Below are the code and all the weights of a small trained network. Each question names an input and a target symbol and asks about switching units off, where a switched-off unit gives its printed mean instead of its output.

import numpy as np


def w(rows, s, z=0):
    codes = np.array(rows[::2]) - 128.0
    scale = np.full(codes.shape[1], s)
    scale[-1] = z or s
    return codes * scale


def f(y):
    return np.maximum(y, 0)


def softmax(a):
    e = np.exp(a - a.max(-1, keepdims=True))
    return e / e.sum(-1, keepdims=True)


def log_softmax(a):
    a = a - a.max(-1, keepdims=True)
    return a - np.log(np.exp(a).sum(-1, keepdims=True))


def net(x, mask):
    ids = ['βηθλξσψ'.index(c) for c in x.split()]
    T = len(ids)
    res = E[ids] + P[:T]
    q, k, v = (res @ M[0].T for M in (Q, K, V))
    z = softmax(np.where(np.tri(T) > 0, q @ k.T / 3**0.5, -1e9)) @ v
    res = res + np.where(mask[0], z, O[0][:, -1]) @ O[0][:, :-1]
    y = f(res @ A[0][:, :-1].T + A[0][:, -1])
    res = res + np.where(mask[1:25], y, B[0][:, -1]) @ B[0][:, :-1]
    return log_softmax(res[-1] @ U[:, :-1].T + U[:, -1])


Q, K, V, O, A, B = {}, {}, {}, {}, {}, {}
E = w([
[85,94,218,46,91,155,148,133,81],'β',
[122,125,166,159,102,156,51,143,149],'η',
[152,107,169,96,9,152,59,195,75],'θ',
[159,138,149,87,204,121,46,143,94],'λ',
[88,187,191,205,157,143,180,136,211],'ξ',
[117,121,84,151,130,176,146,174,183],'σ',
[159,208,152,197,81,193,143,93,150],'ψ',
],0.016)
P = w([
[80,159,42,216,170,27,127,208,70],'0',
[162,181,230,125,118,230,104,126,126],'1',
[87,2,99,104,159,83,185,121,107],'2',
[161,181,238,125,120,222,103,129,133],'3',
[85,2,104,103,146,80,181,108,120],'4',
[162,182,215,116,112,241,102,137,139],'5',
[88,1,88,97,133,83,188,102,133],'6',
[172,177,218,124,122,240,86,131,141],'7',
],0.009)
Q[0] = w([
[54,115,30,131,152,36,171,43,168],'h1',
[203,244,254,65,185,235,50,148,220],'h1',
[86,195,165,165,115,64,86,50,25],'h1',
],0.0063)
K[0] = w([
[157,95,184,125,161,142,209,37,145],'h1',
[113,255,100,208,173,78,101,224,95],'h1',
[83,184,195,78,144,138,119,44,42],'h1',
],0.0077)
V[0] = w([
[125,132,18,148,85,90,141,94,164],'h1',
[182,85,63,78,128,87,130,117,61],'h1',
[250,132,178,174,66,254,213,107,71],'h1',
],0.0071)
O[0] = w([
[152,194,201,49,85,84,57,179,253,2],'h1',
[247,96,168,108,173,156,255,162,194,133],'h1',
[99,210,184,92,197,160,103,153,76,10],'h1',
],0.0095,0.0033)
A[0] = w([
[61,145,103,153,96,229,29,88,145,128],'n1',
[134,131,156,66,193,208,178,169,166,122],'n2',
[89,117,162,147,131,195,87,85,195,142],'n3',
[210,117,198,174,156,145,108,2,123,113],'n4',
[119,212,58,207,235,73,142,102,74,151],'n5',
[160,73,146,115,89,74,153,130,226,111],'n6',
[75,104,71,2,187,20,161,100,91,93],'n7',
[158,56,159,12,123,35,128,107,62,133],'n8',
[189,155,159,49,104,80,116,145,249,4],'n9',
[137,61,125,81,157,78,71,148,81,192],'n10',
[127,78,190,126,106,140,135,102,131,155],'n11',
[181,170,156,86,86,203,93,54,221,82],'n12',
[158,62,159,52,147,119,114,143,120,178],'n13',
[190,2,104,179,90,79,203,76,142,192],'n14',
[140,102,92,58,220,50,131,137,154,95],'n15',
[202,91,142,121,150,117,41,46,141,54],'n16',
[51,115,187,165,106,104,153,120,187,60],'n17',
[167,157,89,184,178,8,144,88,99,140],'n18',
[72,67,165,154,97,165,170,165,120,149],'n19',
[185,73,91,130,143,161,158,150,140,199],'n20',
[9,135,59,151,128,57,78,93,118,192],'n21',
[191,214,114,179,122,94,119,136,106,110],'n22',
[187,100,173,66,78,159,78,127,156,170],'n23',
[33,140,89,113,114,13,238,101,129,211],'n24',
],0.0074,0.0029)
B[0] = w([
[103,122,130,104,124,82,151,117,87,204],'n1',
[129,128,168,185,139,129,111,106,101,171],'n2',
[186,149,77,137,161,104,121,120,108,178],'n3',
[97,126,136,95,96,165,99,158,149,184],'n4',
[180,166,104,93,63,116,161,135,142,178],'n5',
[96,137,123,85,89,157,144,152,145,177],'n6',
[135,135,191,60,147,104,129,136,131,168],'n7',
[152,151,68,131,146,117,161,173,121,205],'n8',
[174,148,182,45,61,116,125,1,79,148],'n9',
[140,85,90,132,113,73,129,121,147,204],'n10',
[111,154,113,155,127,125,126,124,101,189],'n11',
[117,101,138,127,178,51,156,171,147,185],'n12',
[115,143,89,144,113,146,122,126,174,204],'n13',
[84,145,155,78,133,108,111,118,130,254],'n14',
[173,87,150,121,94,167,150,72,147,153],'n15',
[118,155,77,112,85,147,136,144,143,162],'n16',
[147,77,75,128,129,139,136,150,161,151],'n17',
[177,149,150,151,118,112,154,97,74,154],'n18',
[135,148,98,142,138,129,109,109,127,215],'n19',
[82,126,183,119,110,168,139,124,127,211],'n20',
[172,77,195,114,153,172,97,98,169,179],'n21',
[109,99,96,138,123,130,95,116,163,144],'n22',
[166,109,115,181,185,127,145,142,163,210],'n23',
[149,176,159,138,208,161,79,201,129,168],'n24',
],0.0096,0.0093)
U = w([
[133,238,139,128,66,168,117,81,78,254],'β',
[109,148,1,193,114,61,165,207,162,219],'η',
[200,143,208,199,171,160,127,160,156,83],'θ',
[66,144,179,78,78,161,114,162,192,104],'λ',
[72,74,178,184,105,64,89,70,132,101],'ξ',
[189,131,166,96,114,41,193,98,140,57],'σ',
[62,195,205,95,160,37,129,217,119,68],'ψ',
],0.0068,0.0023)

Each question gives the input, a string of symbols that net reads in full, and the target symbol t.
The units are the heads (3 rows each of Q, K, V and O) and the neurons (one row each of A and B). Each row of codes is followed by its name. A weight is (code - 128) times the scale printed after its matrix; where a second scale follows, it is the last column's (O, A, B and U).
mask holds one flag per unit, heads first, then neurons. A switched-off unit (its flag False) gives its mean, the last column of its rows in O or B, instead of its output. The means were averaged over made-up inputs and are rounded, as every weight is.
A unit's drop is (log p(t) with every unit on - log p(t) with that unit switched off) / (log p(t) with every unit on - log p(t) with every unit switched off).
The circuit of an input: a set's keep is (log p(t) with only the set's units on - log p(t) with every unit switched off) / (log p(t) with every unit on - log p(t) with every unit switched off). Starting from the 12 units with the biggest drops (on a tie, the unit counted first), units are removed one at a time, each time the one whose removal leaves the highest keep (on an exact tie, the one counted first), for as long as the keep stays at least 0.8.
units of the circuit, in order: the units of the circuit, biggest drop first
unit that matters most: the unit with the biggest drop
top k neurons: the k neurons with the biggest drops, biggest first
drop when u is switched off: that unit's drop, to one decimal
input θ β λ θ θ θ ξ, target θ: units of the circuit, in order : (n24; n21; h1)
input η ψ λ θ θ σ ψ ξ, target η: units of the circuit, in order : (h1; n17; n3)
input ξ ψ λ θ ψ σ, target ξ: units of the circuit, in order : (h1; n21; n1)
input σ σ λ ψ ψ λ, target σ: units of the circuit, in order : (h1; n9; n12)
input ξ β ψ β β λ β, target ψ: unit that matters most : n7
input β ξ ψ ψ η θ λ β, target β: units of the circuit, in order : (h1; n12)
input β β ξ λ η ξ, target β: units of the circuit, in order : (h1; n5)
input β σ λ λ β ξ λ σ, target β: units of the circuit, in order : (h1; n12)
input β σ λ λ, target β: units of the circuit, in order : (h1; n12; n23)
input θ λ λ θ β, target ψ: top 3 neurons : (n7; n24; n14)
input σ σ λ β, target σ: top 3 neurons : (n9; n12; n23)
input σ ψ ψ θ ξ ξ, target σ: top 3 neurons : (n9; n12; n3)
input σ σ λ θ, target σ: top 3 neurons : (n9; n12; n23)
input ψ λ σ λ λ θ, target ψ: top neuron : (n1)
input ψ σ λ λ β ξ, target ψ: top 2 neurons : (n12; n1)
input λ θ ψ ψ, target λ: top 4 neurons : (n4; n14; n6; n20)
input θ β θ ξ λ, target σ: top 2 neurons : (n7; n5)
input λ η θ σ ψ ξ, target λ: top 2 neurons : (n6; n14)
input θ λ β ψ ξ λ θ, target η: top 2 neurons : (n8; n21)
input η η λ η λ θ λ ψ, target η: top neuron : (n12)
input η η ψ, target β: drop when n12 is switched off : 0.2
input η λ ξ β λ ψ ψ, target β: drop when n20 is switched off : 0.0
